Below are the code and all the weights of a small trained network. Each question names an input and a target symbol and asks about switching units off, where a switched-off unit gives its printed mean instead of its output.

import numpy as np


def w(rows, s, z=0):
    codes = np.array(rows[::2]) - 128.0
    scale = np.full(codes.shape[1], s)
    scale[-1] = z or s
    return codes * scale


def f(y):
    return y / 2 * (1 + np.tanh(0.7978845608 * (y + 0.044715 * y**3)))


def softmax(a):
    e = np.exp(a - a.max(-1, keepdims=True))
    return e / e.sum(-1, keepdims=True)


def log_softmax(a):
    a = a - a.max(-1, keepdims=True)
    return a - np.log(np.exp(a).sum(-1, keepdims=True))


def net(x, mask):
    ids = ['αβγδεζηθλμξπστφω'.index(c) for c in x.split()]
    T = len(ids)
    res = E[ids] + P[:T]
    u = 0
    for l in range(3):
        q, k, v = (res @ M[l].T for M in (Q, K, V))
        z = softmax(np.where(np.tri(T) > 0, q @ k.T / 3**0.5, -1e9)) @ v
        res = res + np.where(mask[u], z, O[l][:, -1]) @ O[l][:, :-1]
        u += 1
        y = f(res @ A[l][:, :-1].T + A[l][:, -1])
        res = res + np.where(mask[u : u + 4], y, B[l][:, -1]) @ B[l][:, :-1]
        u += 4
    return log_softmax(res[-1] @ U[:, :-1].T + U[:, -1])


Q, K, V, O, A, B = {}, {}, {}, {}, {}, {}
E = w([
[84,152,124,129,206,132,87,103,62,197,108],'α',
[166,104,135,135,203,164,180,146,129,110,178],'β',
[205,57,82,106,235,130,132,153,87,155,153],'γ',
[27,36,164,120,151,100,105,157,159,188,125],'δ',
[166,123,134,81,158,118,135,67,79,96,153],'ε',
[157,182,130,137,63,174,130,86,203,146,53],'ζ',
[184,99,211,124,125,152,111,124,110,197,216],'η',
[181,33,94,69,91,166,80,139,147,155,97],'θ',
[114,146,92,191,135,193,64,149,131,102,111],'λ',
[104,151,53,93,98,154,157,138,77,6,71],'μ',
[56,183,128,134,196,133,126,102,82,148,151],'ξ',
[102,89,66,150,104,23,185,110,156,140,106],'π',
[202,133,66,118,118,197,136,138,62,204,105],'σ',
[221,125,186,111,222,101,72,115,145,137,94],'τ',
[149,90,112,101,81,164,102,98,87,100,98],'φ',
[142,139,162,116,109,164,138,137,38,147,149],'ω',
],0.023)
P = w([
[107,132,143,76,224,23,96,1,11,148,90],'0',
[95,121,114,97,145,102,75,90,67,105,138],'1',
[93,129,93,113,129,121,78,117,96,116,154],'2',
[99,131,79,132,116,146,89,134,128,124,167],'3',
[102,144,62,123,120,151,106,131,147,145,171],'4',
[105,149,61,138,121,171,123,165,143,193,165],'5',
[124,154,35,158,123,177,139,168,160,214,179],'6',
[135,155,26,174,138,212,147,174,169,219,182],'7',
],0.0068)
Q[0] = w([
[144,254,164,149,135,78,146,162,164,109,128],'0.h1',
[79,150,126,179,89,166,100,70,86,146,137],'0.h1',
[114,129,129,132,133,106,186,180,149,119,81],'0.h1',
],0.0089)
K[0] = w([
[209,240,254,110,133,93,152,190,185,101,111],'0.h1',
[91,193,190,181,44,189,209,94,111,132,154],'0.h1',
[50,180,18,210,211,101,115,249,159,93,41],'0.h1',
],0.005)
V[0] = w([
[136,90,41,182,253,134,161,81,205,121,107],'0.h1',
[184,83,153,150,160,79,81,68,91,80,102],'0.h1',
[76,124,76,188,122,150,184,164,73,120,90],'0.h1',
],0.005)
O[0] = w([
[96,55,145,144,2,191,81,183,118,97,208,173],'0.h1',
[104,118,138,93,126,151,180,194,173,60,67,255],'0.h1',
[182,63,222,94,172,58,112,91,218,86,128,50],'0.h1',
],0.0073,0.0034)
A[0] = w([
[59,186,91,254,145,103,59,138,118,144,156,40],'0.n1',
[189,88,186,110,109,83,77,103,151,139,152,144],'0.n2',
[112,132,144,145,35,139,127,123,62,119,162,4],'0.n3',
[126,218,134,210,125,123,120,110,131,141,125,64],'0.n4',
],0.0096,0.0021)
B[0] = w([
[47,173,148,214,122,128,13,115,76,205,175,253],'0.n1',
[131,61,22,109,224,205,80,158,65,146,41,176],'0.n2',
[189,124,66,4,172,110,189,32,78,129,56,132],'0.n3',
[19,102,255,125,164,131,175,150,155,159,146,182],'0.n4',
],0.0089,0.0036)
Q[1] = w([
[167,134,188,99,103,205,133,86,93,153,135],'1.h1',
[255,119,163,33,102,92,227,142,153,51,102],'1.h1',
[131,136,100,158,157,190,85,149,73,119,154],'1.h1',
],0.0089)
K[1] = w([
[172,153,170,101,114,235,134,24,56,129,93],'1.h1',
[128,188,180,97,155,90,52,126,25,2,62],'1.h1',
[159,177,99,36,167,146,111,171,148,134,173],'1.h1',
],0.0071)
V[1] = w([
[254,134,80,174,69,40,162,105,108,135,132],'1.h1',
[145,211,95,151,84,214,90,56,170,152,29],'1.h1',
[123,53,90,64,90,16,46,151,151,197,108],'1.h1',
],0.0049)
O[1] = w([
[139,228,161,65,100,58,149,186,119,140,78,4],'1.h1',
[149,93,148,247,99,37,97,47,102,79,52,93],'1.h1',
[81,244,49,160,122,167,168,135,145,73,51,244],'1.h1',
],0.013,0.0036)
A[1] = w([
[139,19,44,67,243,75,128,103,47,102,63,4],'1.n1',
[175,146,103,129,90,127,61,113,187,132,7,208],'1.n2',
[45,202,109,194,177,75,147,124,105,93,88,86],'1.n3',
[221,73,69,121,207,168,129,79,2,102,107,229],'1.n4',
],0.0065,0.0025)
B[1] = w([
[99,96,132,6,113,166,111,110,161,129,102,201],'1.n1',
[142,98,176,94,180,94,148,128,156,146,226,184],'1.n2',
[163,82,156,141,91,181,80,142,128,142,77,187],'1.n3',
[146,159,128,69,171,101,70,109,83,175,119,250],'1.n4',
],0.014)
Q[2] = w([
[110,91,125,182,77,146,90,130,195,117,129],'2.h1',
[125,255,199,139,95,163,96,134,46,183,100],'2.h1',
[16,139,72,112,108,104,220,5,74,107,75],'2.h1',
],0.0083)
K[2] = w([
[99,99,196,174,70,146,165,150,198,166,159],'2.h1',
[194,221,130,184,173,173,171,59,2,157,126],'2.h1',
[6,119,136,148,57,103,153,73,44,67,127],'2.h1',
],0.0069)
V[2] = w([
[59,33,142,155,154,19,2,242,111,140,69],'2.h1',
[58,183,155,213,129,66,154,199,129,132,200],'2.h1',
[228,127,70,201,159,114,156,204,90,134,133],'2.h1',
],0.0035)
O[2] = w([
[171,150,144,27,100,166,215,74,199,79,195,167],'2.h1',
[144,145,104,60,148,181,2,51,160,159,119,5],'2.h1',
[176,67,221,132,200,153,111,118,170,45,78,60],'2.h1',
],0.0097,0.017)
A[2] = w([
[118,183,86,118,170,195,175,200,117,152,124,29],'2.n1',
[215,64,88,150,189,159,115,70,170,16,170,5],'2.n2',
[149,99,48,70,161,200,84,141,121,138,123,170],'2.n3',
[98,63,140,37,141,110,40,129,125,171,2,2],'2.n4',
],0.0069,0.0019)
B[2] = w([
[95,163,110,213,69,87,2,97,184,117,152,238],'2.n1',
[158,117,40,73,157,198,118,215,175,153,210,130],'2.n2',
[158,129,120,151,187,74,189,91,55,74,6,248],'2.n3',
[174,85,140,129,71,187,119,40,177,178,105,205],'2.n4',
],0.009,0.015)
U = w([
[167,125,116,93,142,113,96,91,72,113,51,173],'α',
[121,144,117,145,190,86,124,255,60,110,198,255],'β',
[88,204,126,109,160,101,55,146,155,127,138,35],'γ',
[94,122,97,168,159,140,108,118,129,95,88,66],'δ',
[141,137,109,142,133,144,115,148,126,129,123,42],'ε',
[150,110,144,173,95,69,83,56,158,91,152,134],'ζ',
[91,92,148,159,134,159,143,194,95,156,112,30],'η',
[184,126,141,152,106,212,152,143,112,87,92,145],'θ',
[173,129,89,129,123,178,84,144,118,88,156,119],'λ',
[145,141,114,147,140,145,121,138,123,125,122,44],'μ',
[75,163,155,126,195,155,134,103,95,91,161,38],'ξ',
[184,167,95,129,73,99,61,171,196,129,88,143],'π',
[132,68,197,194,121,102,156,175,90,90,58,114],'σ',
[149,133,117,154,131,119,107,124,126,109,123,59],'τ',
[147,134,112,145,129,144,114,139,123,125,118,39],'φ',
[150,140,115,158,127,141,128,138,116,121,125,68],'ω',
],0.0083,0.0053)

Each question gives the input, a string of symbols that net reads in full, and the target symbol t.
The units are the heads (3 rows each of Q, K, V and O) and the neurons (one row each of A and B). Each row of codes is followed by its name. A weight is (code - 128) times the scale printed after its matrix; where a second scale follows, it is the last column's (O, A, B and U).
mask holds one flag per unit, layer by layer, with each layer's heads first. A switched-off unit (its flag False) gives its mean, the last column of its rows in O or B, instead of its output. The means were averaged over made-up inputs and are rounded, as every weight is.
A unit's drop is (log p(t) with every unit on - log p(t) with that unit switched off) / (log p(t) with every unit on - log p(t) with every unit switched off).
The circuit of an input: a set's keep is (log p(t) with only the set's units on - log p(t) with every unit switched off) / (log p(t) with every unit on - log p(t) with every unit switched off). Starting from the 12 units with the biggest drops (on a tie, the unit counted first), units are removed one at a time, each time the one whose removal leaves the highest keep (on an exact tie, the one counted first), for as long as the keep stays at least 0.8.
units of the circuit, in order: the units of the circuit, biggest drop first
most important unit: the unit with the biggest drop
k most important neurons: the k neurons with the biggest drops, biggest first
k most important neurons of layer l: the k neurons of layer l with the biggest drops, biggest first
input ω τ θ ω γ α, target γ: most important unit : 1.h1
input δ σ ξ β β ω τ ω, target β: 2 most important neurons : [1.n4; 1.n1]
input θ β δ β σ λ ω ξ, target σ: 2 most important neurons : [1.n3; 1.n4]
input φ φ θ λ, target θ: 2 most important neurons : [1.n3; 2.n1]
input ε δ θ λ ε, target β: units of the circuit, in order : [2.h1; 1.n1; 2.n4]
input π θ δ β, target β: units of the circuit, in order : [1.n1; 2.h1; 0.n2]
input ζ ζ ω η λ, target η: 3 most important neurons : [0.n1; 1.n3; 0.n4]
input τ η β π γ β ε ξ, target β: units of the circuit, in order : [1.h1; 1.n1]
input λ τ β γ δ β τ α, target β: 2 most important neurons : [2.n4; 0.n1]
input τ δ ω α, target δ: units of the circuit, in order : [1.h1; 2.n1; 2.n3]
input τ η ξ η ξ γ, target α: 3 most important neurons : [2.n3; 1.n4; 0.n1]
input ω ζ ε β γ ω α θ, target α: 2 most important neurons : [0.n2; 2.n3]
input α η λ, target η: units of the circuit, in order : [0.h1; 1.n3; 0.n1; 0.n4]
input τ η θ τ θ, target β: 3 most important neurons : [1.n2; 1.n1; 2.n4]
input μ τ α η δ π δ ω, target α: 2 most important neurons : [0.n3; 1.n4]
input ω α ε θ σ δ π σ, target β: units of the circuit, in order : [1.n3; 2.n4]
input δ π ξ, target π: 2 most important neurons : [1.n3; 2.n1]
input ε τ θ α β η α, target η: most important unit : 1.n3
input γ τ α τ γ, target β: 2 most important neurons of layer 1 : [1.n1; 1.n3]
input τ δ α μ ξ, target δ: units of the circuit, in order : [1.h1; 2.n3; 2.n1]
input σ θ τ λ ω ω, target β: units of the circuit, in order : [2.n4]
input β ω α, target β: 4 most important neurons : [0.n1; 1.n4; 1.n1; 2.n4]
input λ δ τ ζ α λ, target ζ: units of the circuit, in order : [1.h1; 0.n1]
input π η δ η τ δ θ ξ, target θ: 2 most important neurons : [1.n3; 0.n1]
input μ γ μ, target β: 2 most important neurons of layer 2 : [2.n4; 2.n3]
input τ α η, target α: units of the circuit, in order : [0.n2; 1.n4]
input τ ε θ β η φ ξ, target η: 2 most important neurons : [1.n3; 0.n1]
input α σ τ σ θ τ, target β: most important neuron : [1.n2]
input π ζ α ξ, target ζ: 2 most important neurons of layer 0 : [0.n4; 0.n1]
